Below is a small trained network, with its code and all its weights. Each question gives an input and a class and asks what happens when units are switched off, that is, made to give their printed mean instead of their output.

import numpy as np


def w(rows, s, z=0):
    codes = np.array(rows[::2]) - 128.0
    scale = np.full(codes.shape[1], s)
    scale[-1] = z or s
    return codes * scale


def f(y):
    return y / 2 * (1 + np.tanh(0.7978845608 * (y + 0.044715 * y**3)))


def log_softmax(a):
    a = a - a.max(-1, keepdims=True)
    return a - np.log(np.exp(a).sum(-1, keepdims=True))


def net(x, mask):
    res = np.array(x, float).reshape(1, 7) / 4 @ E
    y = f(res @ A[0][:, :-1].T + A[0][:, -1])
    res = res + np.where(mask, y, B[0][:, -1]) @ B[0][:, :-1]
    return log_softmax(res[-1] @ U[:, :-1].T + U[:, -1])


A, B = {}, {}
E = w([
[162,226,176,183,65],'x0',
[60,133,57,81,29],'x1',
[135,128,128,124,127],'x2',
[106,164,204,3,135],'x3',
[153,39,199,154,65],'x4',
[125,129,131,126,129],'x5',
[128,128,129,124,127],'x6',
],0.0048)
A[0] = w([
[163,47,180,119,66,80],'neuron 0',
[138,44,193,139,56,96],'neuron 1',
[106,134,97,106,76,34],'neuron 2',
[151,224,33,90,192,87],'neuron 3',
[98,124,72,97,45,76],'neuron 4',
[128,148,169,48,119,72],'neuron 5',
[125,148,133,137,128,21],'neuron 6',
[110,194,79,120,179,77],'neuron 7',
[129,152,184,38,128,85],'neuron 8',
[128,146,174,52,123,77],'neuron 9',
[124,131,142,121,128,11],'neuron 10',
[132,116,153,107,120,39],'neuron 11',
[154,220,171,165,68,83],'neuron 12',
[139,33,86,71,190,75],'neuron 13',
[169,109,62,177,130,53],'neuron 14',
[132,140,125,118,133,218],'neuron 15',
[126,132,129,119,121,2],'neuron 16',
[91,122,68,97,37,69],'neuron 17',
[136,154,197,33,134,79],'neuron 18',
[158,114,210,182,254,73],'neuron 19',
[154,214,164,169,68,99],'neuron 20',
[126,113,134,108,133,33],'neuron 21',
[156,173,76,89,152,149],'neuron 22',
[122,140,172,77,129,58],'neuron 23',
[116,36,96,82,189,87],'neuron 24',
[100,121,60,92,35,80],'neuron 25',
[104,73,94,102,148,117],'neuron 26',
[144,97,40,244,119,86],'neuron 27',
[179,78,142,108,87,50],'neuron 28',
[119,79,105,89,157,132],'neuron 29',
],0.0084,0.005)
B[0] = w([
[28,168,137,95,109,150],'neuron 0',
[9,153,141,98,96,176],'neuron 1',
[139,203,156,129,188,103],'neuron 2',
[12,153,152,90,91,227],'neuron 3',
[158,149,191,155,184,181],'neuron 4',
[118,120,77,186,160,147],'neuron 5',
[123,205,111,105,162,67],'neuron 6',
[61,150,138,93,123,154],'neuron 7',
[127,87,65,172,169,175],'neuron 8',
[118,109,76,159,165,147],'neuron 9',
[118,199,95,114,178,64],'neuron 10',
[106,174,99,117,168,75],'neuron 11',
[215,185,80,82,88,191],'neuron 12',
[196,210,96,73,87,191],'neuron 13',
[113,153,62,139,184,126],'neuron 14',
[134,75,149,144,101,253],'neuron 15',
[118,210,101,124,166,62],'neuron 16',
[167,149,205,161,199,190],'neuron 17',
[138,76,57,180,180,181],'neuron 18',
[159,166,254,178,221,200],'neuron 19',
[206,168,86,74,87,198],'neuron 20',
[124,178,98,121,155,72],'neuron 21',
[91,115,149,125,97,200],'neuron 22',
[129,136,83,143,177,110],'neuron 23',
[193,201,102,96,78,195],'neuron 24',
[174,136,208,155,203,204],'neuron 25',
[173,140,116,128,101,172],'neuron 26',
[107,67,12,160,196,240],'neuron 27',
[72,176,113,87,154,93],'neuron 28',
[159,138,109,137,83,180],'neuron 29',
],0.026,0.0025)
U = w([
[153,147,221,161,205,102],'0',
[110,77,19,167,180,67],'1',
[193,182,94,75,69,83],'2',
[125,60,160,133,90,254],'3',
[2,138,158,88,105,73],'4',
[126,52,151,138,95,182],'5',
],0.007,0.0053)

Each question gives the input, the list of numbers given to net, and the class t.
The units are the neurons (one row each of A and B). Each row of codes is followed by its name. A weight is (code - 128) times the scale printed after its matrix; where a second scale follows, it is the last column's (A, B and U).
mask holds one flag per neuron, in row order. A switched-off neuron (its flag False) gives its mean, the last column of its row in B, instead of its output. The means were averaged over made-up inputs and are rounded, as every weight is.
A unit's drop is (log p(t) with every unit on - log p(t) with that unit switched off) / (log p(t) with every unit on - log p(t) with every unit switched off).
The circuit of an input: a set's keep is (log p(t) with only the set's units on - log p(t) with every unit switched off) / (log p(t) with every unit on - log p(t) with every unit switched off). Starting from the 12 units with the biggest drops (on a tie, the unit counted first), units are removed one at a time, each time the one whose removal leaves the highest keep (on an exact tie, the one counted first), for as long as the keep stays at least 0.8.
units of the circuit, in order: the units of the circuit, biggest drop first
unit that matters most: the unit with the biggest drop
top k neurons: the k neurons with the biggest drops, biggest first
drop of u: that unit's drop, to one decimal
input [-7,-6,-5,-2,-4,3,-5], class 2: unit that matters most	neuron 13
input [-1,7,4,-5,7,-6,-2], class 0: units of the circuit, in order	neuron 25; neuron 17
input [-2,-1,-1,-5,8,8,3], class 4: units of the circuit, in order	neuron 1; neuron 0
input [-8,3,0,-6,-5,-7,1], class 2: top 2 neurons	neuron 13; neuron 24
input [-4,2,-5,6,2,2,-6], class 1: units of the circuit, in order	neuron 18; neuron 8; neuron 5
input [1,7,8,-8,0,-5,-1], class 1: top 3 neurons	neuron 27; neuron 19; neuron 14
input [3,8,6,-8,8,-1,-7], class 0: top 3 neurons	neuron 25; neuron 17; neuron 4
input [-7,2,5,-3,8,1,-7], class 4: top 2 neurons	neuron 1; neuron 0
input [-4,-6,-3,-2,6,-4,-7], class 0: top 3 neurons	neuron 19; neuron 3; neuron 22
input [8,6,-1,2,1,-7,-6], class 2: top 3 neurons	neuron 12; neuron 20; neuron 19
input [-6,7,-1,6,1,1,-5], class 0: top 3 neurons	neuron 25; neuron 17; neuron 4
input [4,4,-5,-5,-8,4,-7], class 4: top 2 neurons	neuron 3; neuron 7
input [-7,0,-2,-6,6,4,-3], class 2: units of the circuit, in order	neuron 13; neuron 24
input [-8,3,4,8,-4,1,2], class 1: unit that matters most	neuron 18
input [-6,-5,0,-8,4,-4,2], class 1: top 2 neurons	neuron 27; neuron 14
input [-1,3,4,5,-4,-2,6], class 1: top 2 neurons	neuron 18; neuron 8
input [8,-6,-5,7,7,-6,1], class 2: top 2 neurons	neuron 12; neuron 20
input [-7,3,6,6,5,1,1], class 2: top 3 neurons	neuron 13; neuron 24; neuron 27
input [0,1,6,6,-8,0,1], class 4: top 3 neurons	neuron 3; neuron 7; neuron 27
input [2,-6,-6,-7,2,0,5], class 1: units of the circuit, in order	neuron 27
input [-1,-6,1,2,-8,-3,5], class 4: drop of neuron 3	0.6
input [-4,4,-6,-2,-8,-3,-8], class 4: drop of neuron 3	0.5
input [-7,7,3,8,-2,6,-6], class 1: drop of neuron 25	-0.1
